Here is a tiny trained network, its code and every weight. The questions are about switching its units off for an input and a target symbol, where a switched-off unit gives its printed mean instead of its output.

import numpy as np


def w(rows, s, z=0):
    codes = np.array(rows[::2]) - 128.0
    scale = np.full(codes.shape[1], s)
    scale[-1] = z or s
    return codes * scale


def norm(h):
    return h / np.sqrt((h * h).mean(-1, keepdims=True) + 1e-5)


def f(y):
    return y / 2 * (1 + np.tanh(0.7978845608 * (y + 0.044715 * y**3)))


def softmax(a):
    e = np.exp(a - a.max(-1, keepdims=True))
    return e / e.sum(-1, keepdims=True)


def log_softmax(a):
    a = a - a.max(-1, keepdims=True)
    return a - np.log(np.exp(a).sum(-1, keepdims=True))


def net(x, mask):
    ids = ['ΓΔΠΦβεζημξτ'.index(c) for c in x.split()]
    T = len(ids)
    res = E[ids] + P[:T]
    u = 0
    for l in range(3):
        r = norm(res)
        for j in range(2):
            rows = slice(4 * j, 4 * j + 4)
            q, k, v = (r @ M[l][rows].T for M in (Q, K, V))
            z = softmax(np.where(np.tri(T) > 0, q @ k.T / 4**0.5, -1e9)) @ v
            o = O[l][rows]
            res = res + np.where(mask[u + j], z, o[:, -1]) @ o[:, :-1]
        u += 2
        y = f(norm(res) @ A[l][:, :-1].T + A[l][:, -1])
        res = res + np.where(mask[u : u + 4], y, B[l][:, -1]) @ B[l][:, :-1]
        u += 4
    return log_softmax(norm(res)[-1] @ U[:, :-1].T + U[:, -1])


Q, K, V, O, A, B = {}, {}, {}, {}, {}, {}
E = w([
[155,136,84,68],'Γ',
[109,146,152,78],'Δ',
[122,186,117,34],'Π',
[157,204,120,113],'Φ',
[143,210,83,74],'β',
[78,159,175,181],'ε',
[89,60,63,176],'ζ',
[161,25,138,111],'η',
[170,138,85,253],'μ',
[141,114,99,160],'ξ',
[181,115,170,168],'τ',
],0.024)
P = w([
[202,191,71,140],'0',
[131,194,63,138],'1',
[183,188,77,136],'2',
[191,179,66,146],'3',
[201,162,58,144],'4',
[223,139,59,150],'5',
[233,143,54,137],'6',
[252,136,63,121],'7',
],0.002)
Q[0] = w([
[58,203,127,66],'L0H1',
[136,245,141,170],'L0H1',
[95,173,59,119],'L0H1',
[125,98,96,39],'L0H1',
[54,238,142,218],'L0H2',
[95,79,99,247],'L0H2',
[47,190,128,94],'L0H2',
[65,228,64,71],'L0H2',
],0.012)
K[0] = w([
[123,208,115,105],'L0H1',
[156,172,167,177],'L0H1',
[128,155,87,130],'L0H1',
[114,126,87,58],'L0H1',
[80,208,119,247],'L0H2',
[101,73,117,202],'L0H2',
[91,188,126,112],'L0H2',
[109,198,78,115],'L0H2',
],0.015)
V[0] = w([
[92,87,110,103],'L0H1',
[86,160,113,139],'L0H1',
[132,144,142,184],'L0H1',
[155,164,137,140],'L0H1',
[151,109,121,2],'L0H2',
[146,145,128,28],'L0H2',
[123,163,108,111],'L0H2',
[126,143,100,195],'L0H2',
],0.0085)
O[0] = w([
[77,126,104,91,2],'L0H1',
[198,108,102,106,66],'L0H1',
[126,162,138,147,189],'L0H1',
[118,133,107,161,223],'L0H1',
[70,138,104,42,86],'L0H2',
[133,169,101,43,103],'L0H2',
[155,106,90,135,143],'L0H2',
[255,112,159,181,207],'L0H2',
],0.0068,0.0015)
A[0] = w([
[59,129,24,93,68],'L0N1',
[245,117,254,126,10],'L0N2',
[112,55,153,83,2],'L0N3',
[191,182,83,13,205],'L0N4',
],0.0089,0.0041)
B[0] = w([
[140,59,57,154,170],'L0N1',
[8,100,101,194,188],'L0N2',
[215,157,93,136,114],'L0N3',
[146,192,136,86,255],'L0N4',
],0.013,0.0064)
Q[1] = w([
[251,7,66,183],'L1H1',
[194,157,48,79],'L1H1',
[105,58,179,155],'L1H1',
[104,196,219,143],'L1H1',
[169,194,109,85],'L1H2',
[106,159,165,35],'L1H2',
[3,94,81,179],'L1H2',
[56,98,147,164],'L1H2',
],0.014)
K[1] = w([
[198,7,202,118],'L1H1',
[141,158,97,65],'L1H1',
[87,87,161,153],'L1H1',
[85,177,124,205],'L1H1',
[193,141,145,86],'L1H2',
[134,120,184,84],'L1H2',
[63,173,81,153],'L1H2',
[68,168,123,157],'L1H2',
],0.018)
V[1] = w([
[128,136,155,57],'L1H1',
[145,100,243,63],'L1H1',
[58,133,95,2],'L1H1',
[78,75,184,237],'L1H1',
[160,203,52,120],'L1H2',
[121,228,82,192],'L1H2',
[59,233,117,59],'L1H2',
[81,152,86,109],'L1H2',
],0.0068)
O[1] = w([
[148,135,148,194,42],'L1H1',
[178,172,198,233,4],'L1H1',
[172,124,154,152,18],'L1H1',
[93,83,3,95,202],'L1H1',
[150,182,140,50,127],'L1H2',
[142,90,133,7,207],'L1H2',
[113,112,67,43,8],'L1H2',
[155,139,122,75,116],'L1H2',
],0.007,0.0021)
A[1] = w([
[196,66,244,67,96],'L1N1',
[72,196,37,2,136],'L1N2',
[148,39,69,197,58],'L1N3',
[193,123,42,59,1],'L1N4',
],0.0072,0.0078)
B[1] = w([
[71,49,101,173,121],'L1N1',
[143,46,166,141,254],'L1N2',
[73,156,183,244,211],'L1N3',
[201,149,142,30,116],'L1N4',
],0.011,0.0045)
Q[2] = w([
[115,122,194,195],'L2H1',
[187,132,83,135],'L2H1',
[139,145,34,104],'L2H1',
[147,119,98,231],'L2H1',
[58,41,65,154],'L2H2',
[202,234,149,143],'L2H2',
[2,110,115,158],'L2H2',
[115,39,119,141],'L2H2',
],0.017)
K[2] = w([
[55,64,93,226],'L2H1',
[90,168,74,125],'L2H1',
[102,187,164,63],'L2H1',
[42,167,83,146],'L2H1',
[138,44,225,153],'L2H2',
[73,187,8,69],'L2H2',
[98,45,190,202],'L2H2',
[185,89,227,114],'L2H2',
],0.015)
V[2] = w([
[148,226,191,51],'L2H1',
[114,241,106,107],'L2H1',
[119,107,153,117],'L2H1',
[188,162,119,3],'L2H1',
[187,156,141,133],'L2H2',
[68,138,140,86],'L2H2',
[162,33,193,158],'L2H2',
[105,144,94,125],'L2H2',
],0.0075)
O[2] = w([
[58,111,108,223,23],'L2H1',
[175,208,174,207,98],'L2H1',
[143,135,192,86,123],'L2H1',
[110,61,120,255,3],'L2H1',
[97,84,95,98,117],'L2H2',
[160,121,195,214,109],'L2H2',
[191,132,34,123,156],'L2H2',
[131,135,157,148,128],'L2H2',
],0.007,0.0045)
A[2] = w([
[224,121,251,155,131],'L2N1',
[152,85,12,112,6],'L2N2',
[226,125,67,102,97],'L2N3',
[169,12,118,71,2],'L2N4',
],0.011,0.0081)
B[2] = w([
[74,30,116,149,253],'L2N1',
[113,172,136,52,206],'L2N2',
[151,103,139,232,226],'L2N3',
[247,86,215,169,148],'L2N4',
],0.013,0.0034)
U = w([
[130,136,199,25,165],'Γ',
[239,215,130,108,158],'Δ',
[84,231,138,150,125],'Π',
[35,76,87,208,51],'Φ',
[166,82,152,147,149],'β',
[191,142,50,203,121],'ε',
[125,133,238,156,168],'ζ',
[89,20,220,85,124],'η',
[215,54,158,109,253],'μ',
[169,50,44,69,163],'ξ',
[158,221,4,132,45],'τ',
],0.017,0.0078)

Each question gives the input, a string of symbols that net reads in full, and the target symbol t.
The units are the heads (4 rows each of Q, K, V and O) and the neurons (one row each of A and B). Each row of codes is followed by its name. A weight is (code - 128) times the scale printed after its matrix; where a second scale follows, it is the last column's (O, A, B and U).
mask holds one flag per unit, layer by layer, with each layer's heads first. A switched-off unit (its flag False) gives its mean, the last column of its rows in O or B, instead of its output. The means were averaged over made-up inputs and are rounded, as every weight is.
A unit's drop is (log p(t) with every unit on - log p(t) with that unit switched off) / (log p(t) with every unit on - log p(t) with every unit switched off).
The circuit of an input: a set's keep is (log p(t) with only the set's units on - log p(t) with every unit switched off) / (log p(t) with every unit on - log p(t) with every unit switched off). Starting from the 12 units with the biggest drops (on a tie, the unit counted first), units are removed one at a time, each time the one whose removal leaves the highest keep (on an exact tie, the one counted first), for as long as the keep stays at least 0.8.
circuit, biggest first: the units of the circuit, biggest drop first
most important unit: the unit with the biggest drop
top k neurons: the k neurons with the biggest drops, biggest first
k most important neurons of layer l: the k neurons of layer l with the biggest drops, biggest first
which heads matter: for each layer, one digit per head in row order, 1 if its drop is at least 0.15 and else 0, layers parted by /
drop of u: that unit's drop, to one decimal
input τ η τ ζ β ε, target τ: circuit, biggest first	(L1H1, L2H2, L2H1, L0H2)
input ζ ε Γ η Δ ζ Δ ξ, target η: most important unit	L1H1
input Π ζ Φ τ ζ Δ, target η: which heads matter	01 / 11 / 10
input ξ η τ β, target Π: top 2 neurons	(L0N4, L1N3)
input τ Γ τ Γ, target μ: which heads matter	01 / 10 / 10
input ζ τ τ β τ ζ ε, target Π: 2 most important neurons of layer 2	(L2N1, L2N3)
input Π Φ τ τ τ η β, target Π: top 2 neurons	(L0N4, L2N3)
input ζ Π Π τ ε η Π Γ, target Φ: top 2 neurons	(L2N1, L0N4)
input ξ ε Φ Π ξ β Γ, target μ: which heads matter	01 / 11 / 10
input ε ξ Φ Γ ζ β, target Δ: top 2 neurons	(L0N4, L1N3)
input ζ η Δ τ Π Γ τ τ, target ξ: circuit, biggest first	(L0N2, L2H1, L2H2)
input β τ β, target Δ: top 2 neurons	(L0N4, L0N2)
input ζ μ ζ Δ μ ε Φ ζ, target ξ: which heads matter	01 / 10 / 10
input η ζ Γ Π ξ, target η: most important neuron of layer 2	(L2N1)
input ξ Π ζ ξ ε, target Π: top 3 neurons	(L1N2, L2N1, L0N4)
input τ ξ τ ξ, target τ: top 2 neurons	(L1N2, L2N2)
input η ε β Π τ Π ζ, target ε: top 4 neurons	(L0N2, L1N2, L1N3, L2N3)
input τ ξ ζ, target ξ: 2 most important neurons of layer 0	(L0N2, L0N4)
input ζ Π Δ τ τ, target Φ: top 2 neurons	(L0N2, L0N4)
input ζ Δ τ Δ β ζ Π ξ, target τ: most important unit	L1N2
input η Δ ζ ζ Γ, target Φ: 2 most important neurons of layer 0	(L0N4, L0N2)
input τ η τ Π Φ β ε, target τ: drop of L2H1	0.3
input τ τ τ β τ, target Φ: drop of L0H1	0.0
input Φ η ζ, target ε: drop of L2N3	0.3
